Below are the code and all the weights of a small trained network. Each question names an input and a class and asks about switching units off, where a switched-off unit gives its printed mean instead of its output.

import numpy as np


def w(rows, s, z=0):
    codes = np.array(rows[::2]) - 128.0
    scale = np.full(codes.shape[1], s)
    scale[-1] = z or s
    return codes * scale


def norm(h):
    return h / np.sqrt((h * h).mean(-1, keepdims=True) + 1e-5)


def f(y):
    return np.maximum(y, 0)


def log_softmax(a):
    a = a - a.max(-1, keepdims=True)
    return a - np.log(np.exp(a).sum(-1, keepdims=True))


def net(x, mask):
    res = np.array(x, float).reshape(1, 5) / 4 @ E
    u = 0
    for l in range(2):
        y = f(norm(res) @ A[l][:, :-1].T + A[l][:, -1])
        res = res + np.where(mask[u : u + 8], y, B[l][:, -1]) @ B[l][:, :-1]
        u += 8
    return log_softmax(norm(res)[-1] @ U[:, :-1].T + U[:, -1])


A, B = {}, {}
E = w([
[165,93,96,116,126,105,160,163,73,112,132],'x0',
[133,69,183,95,87,207,93,117,118,32,130],'x1',
[98,62,119,154,165,80,101,108,147,114,65],'x2',
[129,85,122,94,177,182,70,126,108,222,121],'x3',
[112,79,67,117,78,122,151,1,123,159,180],'x4',
],0.0078)
A[0] = w([
[89,156,186,114,142,122,120,96,243,142,121,69],'L0N1',
[111,71,90,86,100,97,109,103,148,127,201,53],'L0N2',
[187,56,40,118,101,89,191,185,53,102,86,16],'L0N3',
[146,120,144,160,113,141,143,120,114,168,65,25],'L0N4',
[32,221,139,138,83,160,75,60,229,133,77,34],'L0N5',
[116,76,108,130,87,98,149,97,179,95,8,55],'L0N6',
[35,109,139,167,101,37,131,146,158,56,170,5],'L0N7',
[104,66,75,198,254,74,104,64,127,58,5,27],'L0N8',
],0.0077,0.0033)
B[0] = w([
[244,52,59,170,186,175,164,219,71,115,184,191],'L0N1',
[185,191,175,120,129,170,160,137,202,143,28,186],'L0N2',
[207,80,41,237,144,235,116,131,68,100,112,195],'L0N3',
[52,151,183,90,110,124,135,118,57,81,153,133],'L0N4',
[207,88,43,210,85,201,129,135,46,120,96,218],'L0N5',
[136,161,147,32,76,190,194,115,101,93,176,201],'L0N6',
[179,176,117,116,186,34,36,61,106,90,156,190],'L0N7',
[137,141,198,86,108,207,187,164,164,186,254,254],'L0N8',
],0.0071,0.0065)
A[1] = w([
[132,95,101,99,44,113,183,10,143,158,101,1],'L1N1',
[141,125,112,199,126,9,208,121,160,207,212,140],'L1N2',
[128,145,173,88,205,134,145,217,145,73,72,153],'L1N3',
[111,59,194,110,59,154,109,98,87,61,119,57],'L1N4',
[77,75,157,29,78,176,93,79,152,2,108,192],'L1N5',
[122,223,119,107,58,139,166,141,77,135,171,149],'L1N6',
[72,54,132,54,122,184,47,146,117,248,40,47],'L1N7',
[115,182,145,182,81,59,115,99,130,22,156,130],'L1N8',
],0.0078,0.00093)
B[1] = w([
[129,188,139,171,126,101,190,212,254,65,74,225],'L1N1',
[69,150,162,141,168,151,35,160,83,141,81,233],'L1N2',
[102,151,72,161,82,126,190,47,245,127,93,218],'L1N3',
[38,146,79,189,138,107,77,140,96,217,65,232],'L1N4',
[110,179,123,129,186,110,123,181,100,191,149,254],'L1N5',
[76,28,186,51,81,162,140,107,114,152,176,254],'L1N6',
[194,119,159,77,110,30,128,65,90,20,166,220],'L1N7',
[210,84,161,56,190,79,84,48,108,120,148,199],'L1N8',
],0.0094,0.0056)
U = w([
[212,105,64,202,128,218,132,140,75,119,108,181],'0',
[185,145,164,73,155,73,98,77,96,94,153,155],'1',
[113,173,113,160,112,137,188,144,253,113,68,172],'2',
[80,108,192,85,99,205,164,135,124,188,197,147],'3',
[46,178,107,164,170,123,45,164,69,181,76,124],'4',
[125,100,96,163,72,125,121,135,129,131,154,75],'5',
[53,36,92,179,73,97,135,128,144,123,131,3],'6',
],0.012,0.0043)

Each question gives the input, the list of numbers given to net, and the class t.
The units are the neurons (one row each of A and B). Each row of codes is followed by its name. A weight is (code - 128) times the scale printed after its matrix; where a second scale follows, it is the last column's (A, B and U).
mask holds one flag per neuron, layer by layer. A switched-off neuron (its flag False) gives its mean, the last column of its row in B, instead of its output. The means were averaged over made-up inputs and are rounded, as every weight is.
A unit's drop is (log p(t) with every unit on - log p(t) with that unit switched off) / (log p(t) with every unit on - log p(t) with every unit switched off).
The circuit of an input: a set's keep is (log p(t) with only the set's units on - log p(t) with every unit switched off) / (log p(t) with every unit on - log p(t) with every unit switched off). Starting from the 12 units with the biggest drops (on a tie, the unit counted first), units are removed one at a time, each time the one whose removal leaves the highest keep (on an exact tie, the one counted first), for as long as the keep stays at least 0.8.
units of the circuit, in order: the units of the circuit, biggest drop first
most important unit: the unit with the biggest drop
k most important neurons: the k neurons with the biggest drops, biggest first
top k neurons in layer l: the k neurons of layer l with the biggest drops, biggest first
input [-7,8,4,2,6], class 4: units of the circuit, in order => (L1N4)
input [-5,-7,-6,2,2], class 4: 2 most important neurons => (L1N2; L0N8)
input [3,7,0,-6,-3], class 4: units of the circuit, in order => (L1N4; L1N5)
input [-4,7,-3,4,3], class 4: units of the circuit, in order => (L1N4; L0N8)
input [4,8,8,-8,-7], class 1: top 3 neurons in layer 0 => (L0N7; L0N2; L0N5)
input [2,4,-2,-5,-5], class 1: top 2 neurons in layer 1 => (L1N8; L1N1)
input [6,3,7,-8,7], class 1: top 4 neurons in layer 0 => (L0N7; L0N5; L0N1; L0N6)
input [-6,1,5,6,-1], class 0: top 2 neurons in layer 1 => (L1N6; L1N8)
input [3,2,6,-7,1], class 1: 2 most important neurons => (L0N7; L1N8)
input [-2,-5,-6,7,-7], class 1: top 2 neurons in layer 1 => (L1N7; L1N1)
input [6,-5,7,-5,1], class 3: 2 most important neurons => (L0N8; L0N6)
input [-8,1,-6,-5,-7], class 0: 3 most important neurons => (L0N5; L0N1; L1N1)
input [1,-5,-4,1,-2], class 4: 2 most important neurons => (L1N2; L0N6)
input [2,-5,-4,3,1], class 4: most important unit => L1N2
input [7,5,8,1,-7], class 3: 2 most important neurons => (L0N8; L1N1)
input [-6,-3,2,1,8], class 2: 2 most important neurons => (L1N1; L0N3)
input [6,-4,-4,-8,2], class 1: 4 most important neurons => (L1N8; L0N5; L0N1; L0N7)
input [-2,5,-8,0,8], class 2: units of the circuit, in order => (L1N1; L0N8)
input [-8,6,-7,-8,-5], class 0: top 3 neurons in layer 1 => (L1N7; L1N4; L1N3)
input [0,8,3,-5,-6], class 4: top neuron in layer 0 => (L0N2)
